Here is a tiny trained network, its code and every weight. The questions are about switching its units off for an input and a target symbol, where a switched-off unit gives its printed mean instead of its output.

import numpy as np


def w(rows, s, z=0):
    codes = np.array(rows[::2]) - 128.0
    scale = np.full(codes.shape[1], s)
    scale[-1] = z or s
    return codes * scale


def f(y):
    return np.maximum(y, 0)


def softmax(a):
    e = np.exp(a - a.max(-1, keepdims=True))
    return e / e.sum(-1, keepdims=True)


def log_softmax(a):
    a = a - a.max(-1, keepdims=True)
    return a - np.log(np.exp(a).sum(-1, keepdims=True))


def net(x, mask):
    ids = ['αβγεηθμπστφψω'.index(c) for c in x.split()]
    T = len(ids)
    res = E[ids] + P[:T]
    u = 0
    for l in range(2):
        r = res
        for j in range(3):
            rows = slice(2 * j, 2 * j + 2)
            q, k, v = (r @ M[l][rows].T for M in (Q, K, V))
            z = softmax(np.where(np.tri(T) > 0, q @ k.T / 2**0.5, -1e9)) @ v
            o = O[l][rows]
            res = res + np.where(mask[u + j], z, o[:, -1]) @ o[:, :-1]
        u += 3
        y = f(res @ A[l][:, :-1].T + A[l][:, -1])
        res = res + np.where(mask[u : u + 8], y, B[l][:, -1]) @ B[l][:, :-1]
        u += 8
    return log_softmax(res[-1] @ U[:, :-1].T + U[:, -1])


Q, K, V, O, A, B = {}, {}, {}, {}, {}, {}
E = w([
[86,136,103,132,106,127,254,109],'α',
[218,154,173,54,160,91,119,155],'β',
[178,180,34,80,195,107,118,172],'γ',
[180,85,84,107,144,233,145,103],'ε',
[112,104,99,127,38,203,209,145],'η',
[159,159,144,132,16,161,128,184],'θ',
[160,147,112,118,42,143,187,160],'μ',
[135,196,176,49,198,146,96,139],'π',
[184,104,219,64,231,141,135,168],'σ',
[129,173,164,159,56,176,56,165],'τ',
[132,63,68,206,165,98,223,60],'φ',
[150,144,76,217,51,117,127,117],'ψ',
[122,186,151,87,175,217,160,146],'ω',
],0.018)
P = w([
[173,114,125,81,150,70,134,252],'0',
[125,99,128,96,171,53,163,185],'1',
[133,126,127,118,161,77,184,165],'2',
[135,142,124,127,152,100,184,138],'3',
[150,166,125,134,140,129,177,127],'4',
[152,175,126,140,127,146,169,100],'5',
[147,174,123,140,117,164,163,64],'6',
[130,158,116,140,108,177,159,16],'7',
[144,185,122,151,93,193,146,5],'8',
],0.011)
Q[0] = w([
[115,193,74,82,17,187,113,198],'0.h1',
[120,6,222,106,205,58,38,57],'0.h1',
[146,143,166,66,146,152,141,129],'0.h2',
[53,111,42,81,139,101,64,126],'0.h2',
[130,161,175,137,91,104,206,108],'0.h3',
[175,176,112,180,176,99,98,115],'0.h3',
],0.023)
K[0] = w([
[102,188,86,33,37,142,154,95],'0.h1',
[110,35,170,115,99,104,149,255],'0.h1',
[101,190,122,73,158,177,123,84],'0.h2',
[92,101,50,144,156,99,105,229],'0.h2',
[146,145,183,169,94,182,151,52],'0.h3',
[154,182,52,122,125,114,143,109],'0.h3',
],0.02)
V[0] = w([
[143,167,104,58,87,35,190,86],'0.h1',
[102,40,224,122,12,172,175,109],'0.h1',
[2,98,91,122,85,82,201,199],'0.h2',
[253,110,126,37,133,42,114,111],'0.h2',
[127,232,215,156,151,33,142,73],'0.h3',
[67,154,129,196,139,179,52,154],'0.h3',
],0.0078)
O[0] = w([
[163,116,127,89,82,141,126,110,215],'0.h1',
[222,254,132,196,153,173,123,249,3],'0.h1',
[246,169,155,83,106,137,117,169,116],'0.h2',
[121,97,107,211,61,220,157,178,192],'0.h2',
[107,66,121,83,85,181,156,118,112],'0.h3',
[38,167,111,138,149,146,136,132,15],'0.h3',
],0.0064)
A[0] = w([
[145,106,201,145,60,164,8,137,32],'0.n1',
[111,25,82,171,253,134,146,128,117],'0.n2',
[119,82,207,110,121,176,187,82,172],'0.n3',
[177,154,26,156,40,49,112,99,170],'0.n4',
[16,203,107,139,83,70,233,188,92],'0.n5',
[235,106,183,109,223,107,78,63,118],'0.n6',
[213,78,214,174,183,211,134,109,2],'0.n7',
[151,176,189,1,72,180,86,133,119],'0.n8',
],0.0074,0.0024)
B[0] = w([
[178,150,137,138,43,41,209,48,145],'0.n1',
[228,186,191,56,136,144,157,120,221],'0.n2',
[122,147,136,254,95,204,100,219,254],'0.n3',
[84,152,168,191,200,73,127,60,247],'0.n4',
[22,150,92,190,70,149,81,193,169],'0.n5',
[52,161,110,163,155,201,134,179,177],'0.n6',
[90,36,149,139,69,103,99,40,180],'0.n7',
[42,109,190,34,193,145,184,58,207],'0.n8',
],0.0078,0.0074)
Q[1] = w([
[80,125,83,74,175,130,23,185],'1.h1',
[168,85,28,88,168,135,24,139],'1.h1',
[39,120,45,91,115,184,100,135],'1.h2',
[158,92,101,78,197,58,121,114],'1.h2',
[143,129,105,107,166,90,7,175],'1.h3',
[144,160,170,149,54,132,153,140],'1.h3',
],0.017)
K[1] = w([
[141,106,152,107,183,70,94,250],'1.h1',
[139,35,122,73,82,40,143,202],'1.h1',
[113,168,94,47,99,200,13,91],'1.h2',
[159,86,63,78,139,69,150,178],'1.h2',
[162,68,101,76,128,41,116,245],'1.h3',
[148,157,197,188,155,163,83,109],'1.h3',
],0.015)
V[1] = w([
[108,99,126,25,142,175,192,194],'1.h1',
[202,51,104,191,181,92,254,93],'1.h1',
[105,118,91,159,165,191,130,82],'1.h2',
[83,144,118,182,118,162,197,116],'1.h2',
[128,192,12,35,80,116,194,168],'1.h3',
[67,164,200,206,153,137,174,135],'1.h3',
],0.0088)
O[1] = w([
[102,158,171,219,190,116,103,42,153],'1.h1',
[149,112,124,52,60,106,1,114,242],'1.h1',
[152,83,152,80,140,61,108,117,174],'1.h2',
[162,151,102,76,121,115,147,100,222],'1.h2',
[127,196,119,93,64,140,193,51,43],'1.h3',
[143,117,202,186,108,112,107,182,254],'1.h3',
],0.0071,0.0097)
A[1] = w([
[70,190,113,172,70,126,22,206,124],'1.n1',
[122,30,87,255,147,141,160,168,162],'1.n2',
[122,133,56,255,68,27,143,142,123],'1.n3',
[192,210,84,224,139,22,134,159,145],'1.n4',
[136,73,80,102,237,121,52,54,127],'1.n5',
[212,147,119,147,82,87,53,92,3],'1.n6',
[105,48,204,117,122,192,120,116,71],'1.n7',
[73,217,187,47,141,144,116,213,145],'1.n8',
],0.0087,0.0044)
B[1] = w([
[139,68,136,82,210,119,126,110,199],'1.n1',
[106,128,192,55,117,74,113,147,224],'1.n2',
[73,157,134,104,115,253,100,68,186],'1.n3',
[206,142,78,232,160,65,115,125,187],'1.n4',
[153,134,174,170,165,147,174,149,234],'1.n5',
[43,228,122,123,95,130,157,144,225],'1.n6',
[126,172,27,152,113,135,148,101,254],'1.n7',
[121,60,56,102,151,107,158,161,205],'1.n8',
],0.012,0.0097)
U = w([
[196,124,162,67,151,114,149,55,171],'α',
[97,47,84,174,90,84,125,81,142],'β',
[128,109,156,200,118,128,90,107,104],'γ',
[166,99,110,167,123,121,133,136,169],'ε',
[162,72,170,151,149,110,80,138,203],'η',
[203,121,142,128,134,254,109,148,222],'θ',
[137,125,43,126,182,130,36,85,154],'μ',
[189,110,90,154,148,81,112,115,126],'π',
[68,117,86,153,182,141,161,159,75],'σ',
[128,117,88,90,148,94,108,109,5],'τ',
[160,62,104,116,124,146,150,148,105],'φ',
[111,83,144,128,112,178,117,123,103],'ψ',
[146,155,163,146,93,109,141,185,166],'ω',
],0.0077,0.0019)

Each question gives the input, a string of symbols that net reads in full, and the target symbol t.
The units are the heads (2 rows each of Q, K, V and O) and the neurons (one row each of A and B). Each row of codes is followed by its name. A weight is (code - 128) times the scale printed after its matrix; where a second scale follows, it is the last column's (O, A, B and U).
mask holds one flag per unit, layer by layer, with each layer's heads first. A switched-off unit (its flag False) gives its mean, the last column of its rows in O or B, instead of its output. The means were averaged over made-up inputs and are rounded, as every weight is.
A unit's drop is (log p(t) with every unit on - log p(t) with that unit switched off) / (log p(t) with every unit on - log p(t) with every unit switched off).
The circuit of an input: a set's keep is (log p(t) with only the set's units on - log p(t) with every unit switched off) / (log p(t) with every unit on - log p(t) with every unit switched off). Starting from the 12 units with the biggest drops (on a tie, the unit counted first), units are removed one at a time, each time the one whose removal leaves the highest keep (on an exact tie, the one counted first), for as long as the keep stays at least 0.8.
units of the circuit, in order: the units of the circuit, biggest drop first
k most important neurons: the k neurons with the biggest drops, biggest first
k most important neurons of layer l: the k neurons of layer l with the biggest drops, biggest first
which heads matter: for each layer, one digit per head in row order, 1 if its drop is at least 0.15 and else 0, layers parted by /
input φ π θ, target ψ: which heads matter => 110 / 000
input π γ μ, target β: units of the circuit, in order => 0.h1
input σ η φ σ σ, target μ: 2 most important neurons of layer 1 => 1.n7, 1.n1
input σ γ α φ ω η η, target π: which heads matter => 111 / 000
input β μ φ π, target σ: units of the circuit, in order => 1.h1, 0.n6
input ψ γ γ ψ ω ψ α γ τ, target β: units of the circuit, in order => 0.h1, 0.n1
input φ α γ γ σ γ α γ μ, target β: which heads matter => 100 / 000
input ε γ γ ω τ γ η, target β: 2 most important neurons of layer 0 => 0.n3, 0.n2
input η π ω φ η σ γ σ α, target η: 4 most important neurons => 0.n7, 0.n6, 0.n3, 1.n2
input θ γ η σ ψ α θ α φ, target ω: which heads matter => 000 / 110
input α μ θ α η, target α: units of the circuit, in order => 0.h2, 1.h3
input ψ μ τ β β γ α, target β: which heads matter => 111 / 000
input η σ η ε μ γ ψ σ, target φ: 2 most important neurons of layer 0 => 0.n4, 0.n2
input τ γ γ γ α, target β: 2 most important neurons => 0.n3, 1.n7
input ε η γ ω σ μ, target η: which heads matter => 000 / 001
input γ α μ η α η τ, target π: units of the circuit, in order => 0.h1, 1.n4, 0.n1
input θ β θ η θ τ η, target σ: units of the circuit, in order => 0.h3, 0.n5, 1.h1
input ε β γ ω γ β α α, target α: units of the circuit, in order => 0.h2
input θ γ ω σ, target σ: units of the circuit, in order => 0.n6, 1.n8
input η γ γ γ σ, target η: which heads matter => 010 / 001
input φ μ π π η, target ψ: which heads matter => 100 / 000
input ε β α π φ ω, target σ: which heads matter => 010 / 100
input γ ε α ω ψ π α, target ψ: which heads matter => 000 / 000
